Below is a small trained network, with its code and all its weights. Each question gives an input and a target symbol and asks what happens when units are switched off, that is, made to give their printed mean instead of their output.

import numpy as np


def w(rows, s, z=0):
    codes = np.array(rows[::2]) - 128.0
    scale = np.full(codes.shape[1], s)
    scale[-1] = z or s
    return codes * scale


def f(y):
    return np.maximum(y, 0)


def softmax(a):
    e = np.exp(a - a.max(-1, keepdims=True))
    return e / e.sum(-1, keepdims=True)


def log_softmax(a):
    a = a - a.max(-1, keepdims=True)
    return a - np.log(np.exp(a).sum(-1, keepdims=True))


def net(x, mask):
    ids = ['αβδεζηθμξπτφψω'.index(c) for c in x.split()]
    T = len(ids)
    res = E[ids] + P[:T]
    q, k, v = (res @ M[0].T for M in (Q, K, V))
    z = softmax(np.where(np.tri(T) > 0, q @ k.T / 4**0.5, -1e9)) @ v
    res = res + np.where(mask[0], z, O[0][:, -1]) @ O[0][:, :-1]
    y = f(res @ A[0][:, :-1].T + A[0][:, -1])
    res = res + np.where(mask[1:9], y, B[0][:, -1]) @ B[0][:, :-1]
    return log_softmax(res[-1] @ U[:, :-1].T + U[:, -1])


Q, K, V, O, A, B = {}, {}, {}, {}, {}, {}
E = w([
[61,156,79,90,88,4,113],'α',
[158,78,74,158,131,144,123],'β',
[158,93,76,161,133,148,124],'δ',
[157,94,77,162,135,147,127],'ε',
[160,78,73,153,133,144,120],'ζ',
[178,109,55,95,114,91,224],'η',
[73,178,96,183,83,185,58],'θ',
[99,42,164,172,127,20,66],'μ',
[150,78,80,159,132,134,139],'ξ',
[94,157,165,43,220,201,102],'π',
[155,79,76,159,131,138,129],'τ',
[56,42,199,109,48,104,140],'φ',
[161,80,75,160,131,141,124],'ψ',
[120,165,187,133,20,188,110],'ω',
],0.015)
P = w([
[251,5,168,22,65,40,30],'0',
[121,52,97,2,87,115,107],'1',
[112,68,98,48,116,138,127],'2',
[101,76,103,79,135,152,140],'3',
[95,82,107,104,150,160,152],'4',
[89,87,116,124,161,164,164],'5',
[84,91,122,138,170,166,170],'6',
[77,94,129,156,180,163,183],'7',
[72,91,136,172,182,161,195],'8',
[68,94,143,188,192,159,204],'9',
[65,94,155,201,195,152,217],'10',
[75,84,147,227,190,141,237],'11',
],0.007)
Q[0] = w([
[59,218,2,72,176,23,171],'H1',
[226,157,157,67,40,109,180],'H1',
[165,89,185,138,140,3,18],'H1',
[68,211,111,171,30,117,48],'H1',
],0.0092)
K[0] = w([
[133,154,33,187,87,71,116],'H1',
[197,95,143,134,81,134,209],'H1',
[154,44,86,91,175,120,131],'H1',
[208,117,8,76,128,195,96],'H1',
],0.012)
V[0] = w([
[99,229,148,100,151,134,10],'H1',
[75,156,221,59,189,57,102],'H1',
[127,54,78,130,252,159,74],'H1',
[183,147,193,42,225,196,178],'H1',
],0.013)
O[0] = w([
[122,91,179,246,127,115,142,46],'H1',
[179,135,130,183,175,121,171,253],'H1',
[94,159,114,123,140,36,160,204],'H1',
[204,164,143,132,76,100,246,58],'H1',
],0.013,0.0042)
A[0] = w([
[141,174,152,199,177,193,211,88],'N1',
[109,122,104,145,106,218,183,253],'N2',
[159,179,65,181,6,93,78,117],'N3',
[143,172,159,110,178,181,215,193],'N4',
[161,231,38,169,224,181,120,165],'N5',
[193,120,40,164,209,192,119,138],'N6',
[121,124,118,129,43,196,87,25],'N7',
[132,124,45,98,177,157,148,87],'N8',
],0.013,0.0058)
B[0] = w([
[91,61,148,65,203,124,59,253],'N1',
[148,76,215,150,128,236,108,191],'N2',
[153,81,32,86,167,147,125,149],'N3',
[121,235,87,181,20,135,144,227],'N4',
[199,63,156,195,115,66,107,213],'N5',
[73,193,93,34,104,116,164,235],'N6',
[99,158,83,127,158,8,118,162],'N7',
[87,114,168,206,148,123,86,227],'N8',
],0.017)
U = w([
[92,69,192,196,33,116,140,141],'α',
[133,255,171,81,156,100,104,34],'β',
[71,100,133,241,195,180,147,253],'δ',
[91,81,149,47,85,80,48,161],'ε',
[142,139,116,117,123,121,107,34],'ζ',
[164,152,90,142,128,133,93,116],'η',
[133,138,94,117,110,122,118,45],'θ',
[80,163,173,160,150,135,55,149],'μ',
[167,143,99,126,116,123,85,48],'ξ',
[146,128,161,91,97,198,79,138],'π',
[162,139,180,171,178,46,151,214],'τ',
[140,136,109,116,118,123,111,5],'φ',
[149,149,108,118,137,129,104,63],'ψ',
[108,147,95,130,111,126,151,96],'ω',
],0.0083,0.0043)

Each question gives the input, a string of symbols that net reads in full, and the target symbol t.
The units are the heads (4 rows each of Q, K, V and O) and the neurons (one row each of A and B). Each row of codes is followed by its name. A weight is (code - 128) times the scale printed after its matrix; where a second scale follows, it is the last column's (O, A, B and U).
mask holds one flag per unit, heads first, then neurons. A switched-off unit (its flag False) gives its mean, the last column of its rows in O or B, instead of its output. The means were averaged over made-up inputs and are rounded, as every weight is.
A unit's drop is (log p(t) with every unit on - log p(t) with that unit switched off) / (log p(t) with every unit on - log p(t) with every unit switched off).
The circuit of an input: a set's keep is (log p(t) with only the set's units on - log p(t) with every unit switched off) / (log p(t) with every unit on - log p(t) with every unit switched off). Starting from all 9 units, units are removed one at a time, each time the one whose removal leaves the highest keep (on an exact tie, the one counted first), for as long as the keep stays at least 0.8.
circuit, biggest first: the units of the circuit, biggest drop first
most important unit: the unit with the biggest drop
top k neurons: the k neurons with the biggest drops, biggest first
input α η ξ τ α ε α η η π, target ε: top 4 neurons : (N6; N1; N5; N8)
input η τ ζ τ β ω φ η ζ θ, target ε: circuit, biggest first : (H1)
input ξ θ η π ε φ π π ζ η α ε, target ε: circuit, biggest first : (N1; H1)
input α β τ β ζ μ α π ε π ξ, target ε: top 2 neurons : (N1; N8)
input η η φ φ π η τ π ξ η, target α: circuit, biggest first : (N1; N5; N8; H1)
input τ η η ε θ φ π α α ε, target ε: circuit, biggest first : (N6; N4)
input β δ ξ ξ ξ τ π, target β: circuit, biggest first : (N4; H1)
input η β τ ξ π θ ε ζ, target δ: circuit, biggest first : (N6; H1)
input π ε α η α τ ξ π ξ α, target δ: top 2 neurons : (N6; N1)
input π ξ ξ α ζ η η η ω τ, target π: circuit, biggest first : (N2; H1; N6)
input η π μ ξ η, target τ: top 2 neurons : (N1; N5)
input δ φ η η η η π τ ψ τ α ψ, target ε: circuit, biggest first : (N1; N6; H1)
input π ω ω ξ π β δ π η η η, target π: top 2 neurons : (N2; N5)
input τ α δ η τ ε φ θ, target ε: circuit, biggest first : (H1; N8)
input β π θ ε ψ θ β, target δ: top 2 neurons : (N6; N4)
input β η μ ψ α η π π ξ η α τ, target ε: most important unit : N1
input π φ η τ, target α: top 2 neurons : (N5; N1)
input δ τ θ η π ζ ω ω, target π: top 3 neurons : (N1; N2; N8)
input π ξ η θ δ η ψ, target δ: top 3 neurons : (N6; N4; N5)
input ξ φ α ξ π τ η π η ψ τ δ, target ε: top 3 neurons : (N1; N8; N3)
input π β ε β ζ τ α φ η η ζ ε, target α: most important unit : N5
input τ η ψ π, target β: top 4 neurons : (N4; N1; N8; N5)
input η η η μ α η π θ η, target δ: circuit, biggest first : (N1; H1)
input ψ π η, target μ: circuit, biggest first : (N8; H1; N6; N5)
input β ε φ ε ω ξ ξ φ φ η η π, target α: circuit, biggest first : (N5; N4; H1)
input η δ θ δ ξ π ξ θ α ω, target π: circuit, biggest first : (N2; N8; N5)
input α ω α θ π ξ τ δ η α α β, target ε: top 3 neurons : (N6; N4; N8)
input π ξ δ ε η μ η ω π δ α τ, target ε: top 3 neurons : (N6; N1; N8)
input ω α μ ζ φ μ π α ω π η ψ, target ε: top 2 neurons : (N1; N6)
input ω η α τ η π η τ ψ φ ζ, target α: top 2 neurons : (N5; N2)
